How the states are linked:
at | fu ne vo
DH | FQ GF FT
ZN | ZD LH LQ
CT | GR FF HN
FG | SD GR CH
GN | HF HH MG
TP | ZN NS LH
FT | FM DH FQ
HH | MG CG GN
ZD | QQ LQ BN
MG | FC GN HF
PM | BB NL BZ
GH | LG MH PJ
ZQ | CT QR FF
LZ | PM ZR NL
ZR | NL BL LZ
ZJ | RL FC JH
BC | GF DM PC
MC | DM BB HT
PJ | QR GH LG
GR | CH HN FG
DM | PC HT BC
BL | LZ SD ZR
MJ | TP RL NS
JH | MJ ZJ RL
LH | LQ TP ZN
BB | HT BZ MC
NL | BZ LZ PM
MH | PJ QB GH
NS | LH MJ TP
FM | CG FQ ZS
QR | FF LG ZQ
QB | GH QQ MH
GF | FT PC DH
PC | DH BC GF
QQ | MH BN QB
FC | JH HF ZJ
HF | ZJ MG FC
LQ | BN ZN ZD
FQ | ZS FT FM
BN | QB ZD QQ
CG | GN ZS HH
HT | BC MC DM
HN | FG CT GR
FF | HN ZQ CT
CH | BL FG SD
LG | ZQ PJ QR
RL | NS JH MJ
BZ | MC PM BB
SD | ZR CH BL
ZS | HH FM CG

In the rows, zero is written as 52.

The rows follow the links: the fewer symbols apart two states are, the more alike their rows tend to be.

Each row is also shifted at random along 3 hidden directions that mean nothing.

The rows of 50 states, shuffled:
Each row is one state's numbers.
id 1: [71, 54, 37, 46, 28, 55, 39, 43, 52, 47, 54, 48, 78, 49, 35, 49, 49, 52, 49, 47, 75, 55, 63, 59, 57, 40, 61, 57, 52, 35]
id 2: [68, 49, 41, 53, 52, 50, 53, 49, 37, 73, 43, 62, 51, 58, 38, 66, 45, 40, 41, 61, 61, 56, 52, 60, 52, 44, 57, 50, 52, 38]
id 3: [72, 58, 61, 49, 45, 45, 48, 58, 56, 42, 55, 39, 65, 54, 63, 51, 61, 48, 52, 59, 67, 57, 54, 44, 44, 47, 60, 52, 46, 59]
id 4: [51, 46, 68, 53, 56, 39, 48, 36, 62, 58, 59, 42, 50, 40, 45, 48, 38, 56, 48, 68, 43, 54, 65, 55, 49, 55, 42, 54, 47, 52]
id 5: [66, 57, 41, 54, 38, 62, 42, 50, 62, 38, 59, 51, 66, 38, 35, 40, 58, 48, 50, 47, 86, 57, 62, 60, 60, 53, 48, 57, 54, 52]
id 6: [73, 42, 49, 56, 62, 41, 60, 40, 55, 74, 49, 57, 45, 56, 63, 80, 34, 58, 51, 61, 40, 49, 41, 50, 53, 63, 51, 44, 44, 52]
id 7: [65, 51, 31, 60, 72, 60, 72, 66, 37, 67, 41, 70, 27, 58, 58, 71, 58, 43, 61, 46, 51, 43, 31, 51, 50, 65, 59, 42, 47, 64]
id 8: [58, 55, 73, 44, 47, 39, 44, 53, 49, 42, 51, 39, 58, 62, 57, 50, 62, 49, 52, 60, 51, 52, 61, 42, 39, 31, 54, 51, 58, 58]
id 9: [49, 46, 74, 53, 58, 38, 50, 45, 54, 58, 52, 51, 45, 53, 49, 54, 47, 51, 39, 69, 45, 53, 61, 49, 50, 48, 32, 48, 59, 51]
id 10: [53, 57, 55, 45, 52, 51, 39, 40, 39, 35, 56, 38, 46, 42, 28, 22, 61, 42, 66, 51, 59, 40, 75, 54, 28, 24, 64, 51, 51, 64]
id 11: [47, 51, 52, 43, 40, 51, 47, 41, 53, 40, 54, 46, 74, 59, 70, 54, 41, 67, 58, 46, 31, 47, 53, 42, 46, 46, 62, 55, 48, 42]
id 12: [77, 43, 69, 56, 66, 41, 56, 62, 51, 55, 34, 73, 38, 73, 59, 83, 64, 43, 45, 74, 56, 41, 49, 31, 45, 53, 29, 37, 63, 62]
id 13: [57, 48, 47, 49, 52, 58, 46, 44, 30, 44, 39, 64, 56, 62, 43, 61, 57, 41, 51, 65, 54, 41, 61, 44, 34, 38, 59, 49, 51, 40]
id 14: [39, 48, 62, 57, 63, 51, 65, 67, 62, 61, 54, 58, 41, 50, 69, 62, 52, 59, 47, 55, 40, 59, 35, 50, 64, 74, 41, 51, 52, 58]
id 15: [38, 46, 36, 55, 47, 67, 48, 42, 55, 44, 49, 66, 58, 49, 42, 50, 45, 61, 54, 41, 50, 41, 56, 52, 60, 59, 41, 57, 58, 42]
id 16: [62, 42, 56, 53, 51, 46, 45, 30, 65, 46, 59, 46, 64, 41, 51, 52, 38, 63, 56, 61, 48, 49, 65, 49, 45, 58, 47, 52, 43, 54]
id 17: [49, 58, 74, 47, 64, 37, 53, 54, 36, 50, 58, 26, 38, 50, 57, 38, 62, 39, 58, 64, 43, 56, 56, 50, 26, 36, 73, 47, 35, 67]
id 18: [50, 50, 29, 63, 59, 62, 63, 52, 51, 66, 54, 59, 45, 41, 48, 57, 46, 52, 55, 41, 54, 56, 40, 65, 64, 74, 60, 54, 43, 48]
id 19: [54, 51, 52, 44, 56, 46, 53, 47, 56, 48, 50, 52, 39, 58, 50, 42, 52, 60, 67, 30, 38, 33, 52, 48, 49, 37, 44, 49, 65, 69]
id 20: [56, 51, 50, 60, 49, 63, 50, 55, 50, 51, 52, 60, 67, 49, 56, 67, 54, 42, 40, 71, 70, 66, 51, 50, 50, 70, 57, 53, 39, 37]
id 21: [41, 51, 56, 48, 42, 52, 51, 48, 55, 44, 53, 46, 66, 60, 72, 56, 45, 65, 54, 48, 28, 51, 50, 43, 48, 51, 59, 54, 48, 43]
id 22: [48, 47, 54, 56, 51, 60, 55, 57, 61, 46, 45, 64, 62, 62, 76, 72, 51, 61, 51, 53, 41, 49, 42, 36, 54, 68, 45, 52, 54, 48]
id 23: [57, 57, 36, 55, 62, 58, 67, 67, 37, 62, 44, 60, 38, 59, 57, 61, 61, 45, 58, 40, 49, 50, 33, 54, 55, 54, 66, 46, 51, 57]
id 24: [49, 54, 56, 50, 54, 40, 58, 56, 67, 56, 62, 40, 41, 46, 58, 39, 49, 65, 59, 34, 46, 53, 44, 58, 61, 53, 46, 54, 59, 66]
id 25: [61, 48, 27, 59, 67, 65, 60, 54, 42, 46, 45, 64, 40, 53, 54, 60, 58, 46, 69, 42, 52, 38, 45, 46, 47, 65, 63, 46, 42, 64]
id 26: [34, 64, 53, 51, 35, 64, 40, 59, 57, 36, 63, 41, 67, 39, 37, 23, 65, 47, 47, 43, 74, 65, 62, 65, 62, 46, 48, 65, 56, 45]
id 27: [43, 44, 33, 61, 64, 69, 53, 43, 49, 44, 44, 76, 46, 48, 47, 56, 47, 53, 61, 49, 48, 31, 51, 46, 53, 68, 43, 50, 53, 55]
id 28: [66, 42, 53, 52, 61, 42, 50, 34, 56, 51, 52, 49, 51, 48, 55, 60, 39, 60, 60, 60, 40, 42, 59, 44, 39, 57, 53, 45, 42, 60]
id 29: [64, 45, 41, 58, 45, 68, 44, 49, 40, 41, 41, 73, 72, 60, 50, 75, 56, 44, 48, 69, 68, 48, 57, 39, 45, 58, 54, 51, 47, 33]
id 30: [56, 44, 66, 56, 52, 45, 45, 44, 66, 53, 52, 56, 55, 47, 47, 60, 44, 57, 42, 73, 54, 55, 61, 49, 52, 62, 32, 50, 52, 49]
id 31: [71, 45, 44, 52, 38, 52, 50, 41, 64, 50, 52, 53, 78, 54, 68, 71, 37, 67, 53, 48, 48, 49, 47, 43, 56, 61, 55, 53, 47, 42]
id 32: [44, 48, 45, 46, 55, 57, 51, 48, 50, 47, 44, 64, 44, 59, 43, 49, 47, 59, 61, 39, 38, 31, 55, 48, 53, 41, 39, 50, 71, 53]
id 33: [57, 57, 46, 48, 35, 45, 56, 56, 79, 64, 63, 40, 60, 46, 55, 44, 44, 69, 50, 28, 54, 64, 42, 65, 79, 56, 43, 60, 63, 53]
id 34: [38, 56, 54, 52, 68, 53, 65, 74, 28, 65, 42, 59, 25, 64, 51, 52, 68, 35, 51, 46, 44, 52, 38, 55, 48, 40, 57, 46, 61, 61]
id 35: [70, 53, 35, 58, 32, 84, 39, 69, 69, 11, 40, 84, 82, 55, 52, 65, 79, 49, 52, 46, 99, 44, 59, 34, 68, 75, 31, 56, 65, 45]
id 36: [32, 66, 50, 41, 43, 57, 51, 63, 38, 47, 56, 37, 53, 60, 52, 27, 63, 48, 59, 32, 44, 57, 49, 61, 50, 29, 73, 59, 54, 51]
id 37: [60, 56, 47, 47, 50, 43, 49, 44, 40, 65, 58, 38, 45, 44, 27, 36, 46, 43, 51, 49, 60, 55, 61, 69, 50, 32, 61, 53, 49, 50]
id 38: [66, 50, 50, 64, 59, 56, 59, 62, 52, 61, 51, 63, 56, 49, 60, 74, 55, 40, 38, 76, 70, 66, 44, 51, 53, 79, 54, 50, 35, 48]
id 39: [40, 47, 35, 63, 74, 58, 69, 51, 43, 78, 51, 63, 26, 42, 43, 58, 40, 49, 51, 47, 42, 50, 40, 67, 61, 72, 50, 49, 46, 54]
id 40: [30, 51, 63, 57, 56, 49, 60, 61, 57, 62, 53, 52, 46, 55, 70, 58, 49, 60, 46, 53, 32, 60, 39, 50, 60, 68, 47, 53, 51, 49]
id 41: [46, 51, 53, 58, 56, 59, 52, 52, 37, 63, 50, 56, 55, 51, 50, 62, 51, 40, 38, 72, 55, 64, 51, 55, 46, 55, 61, 54, 40, 34]
id 42: [53, 55, 53, 55, 55, 60, 47, 57, 50, 42, 53, 57, 44, 44, 36, 39, 66, 42, 54, 51, 76, 48, 61, 56, 50, 51, 43, 53, 57, 61]
id 43: [77, 54, 63, 52, 43, 40, 58, 66, 59, 65, 51, 44, 60, 61, 63, 68, 55, 48, 39, 61, 65, 68, 44, 52, 61, 53, 51, 51, 53, 50]
id 44: [54, 55, 63, 51, 59, 53, 47, 54, 42, 34, 57, 42, 53, 48, 59, 44, 63, 40, 58, 69, 56, 51, 62, 41, 27, 50, 70, 49, 36, 62]
id 45: [64, 47, 69, 52, 48, 41, 52, 56, 62, 65, 45, 59, 54, 60, 52, 69, 49, 53, 33, 68, 58, 62, 50, 51, 61, 53, 32, 50, 61, 42]
id 46: [48, 50, 60, 60, 68, 49, 63, 64, 66, 52, 55, 59, 34, 49, 67, 59, 55, 57, 56, 51, 44, 51, 39, 45, 59, 74, 36, 48, 53, 68]
id 47: [29, 63, 55, 51, 48, 56, 59, 72, 43, 68, 53, 49, 44, 58, 44, 41, 63, 41, 43, 45, 56, 68, 39, 66, 66, 46, 51, 57, 61, 49]
id 48: [27, 62, 67, 42, 44, 47, 47, 48, 69, 35, 75, 23, 56, 39, 57, 13, 53, 67, 64, 33, 36, 55, 59, 57, 51, 42, 57, 63, 53, 67]
id 49: [23, 50, 48, 48, 55, 53, 54, 45, 45, 62, 52, 53, 40, 54, 39, 39, 43, 58, 54, 40, 29, 44, 55, 61, 55, 38, 46, 55, 64, 47]
id 50: [50, 52, 48, 46, 47, 46, 56, 51, 59, 67, 52, 50, 44, 55, 45, 46, 41, 65, 52, 32, 40, 49, 45, 62, 66, 42, 42, 52, 69, 51]

Some states, each with its row:
GF id 34
LH id 40
ZJ id 19
MG id 49
MJ id 48
ZQ id 12
BB id 10
HT id 42
MC id 5
CG id 39
DH id 36
LZ id 13
FC id 50
HH id 27
HN id 3
SD id 20
FQ id 7

Row, symbols taken left to right, then the row they reach:
id 43 vo fu: id 44
id 46 ne vo vo: id 14
id 37 ne vo ne: id 1
id 25 fu ne: id 18
id 41 vo vo vo: id 2
id 23 fu fu fu: id 15
id 17 fu: id 38
id 32 vo fu vo: id 24

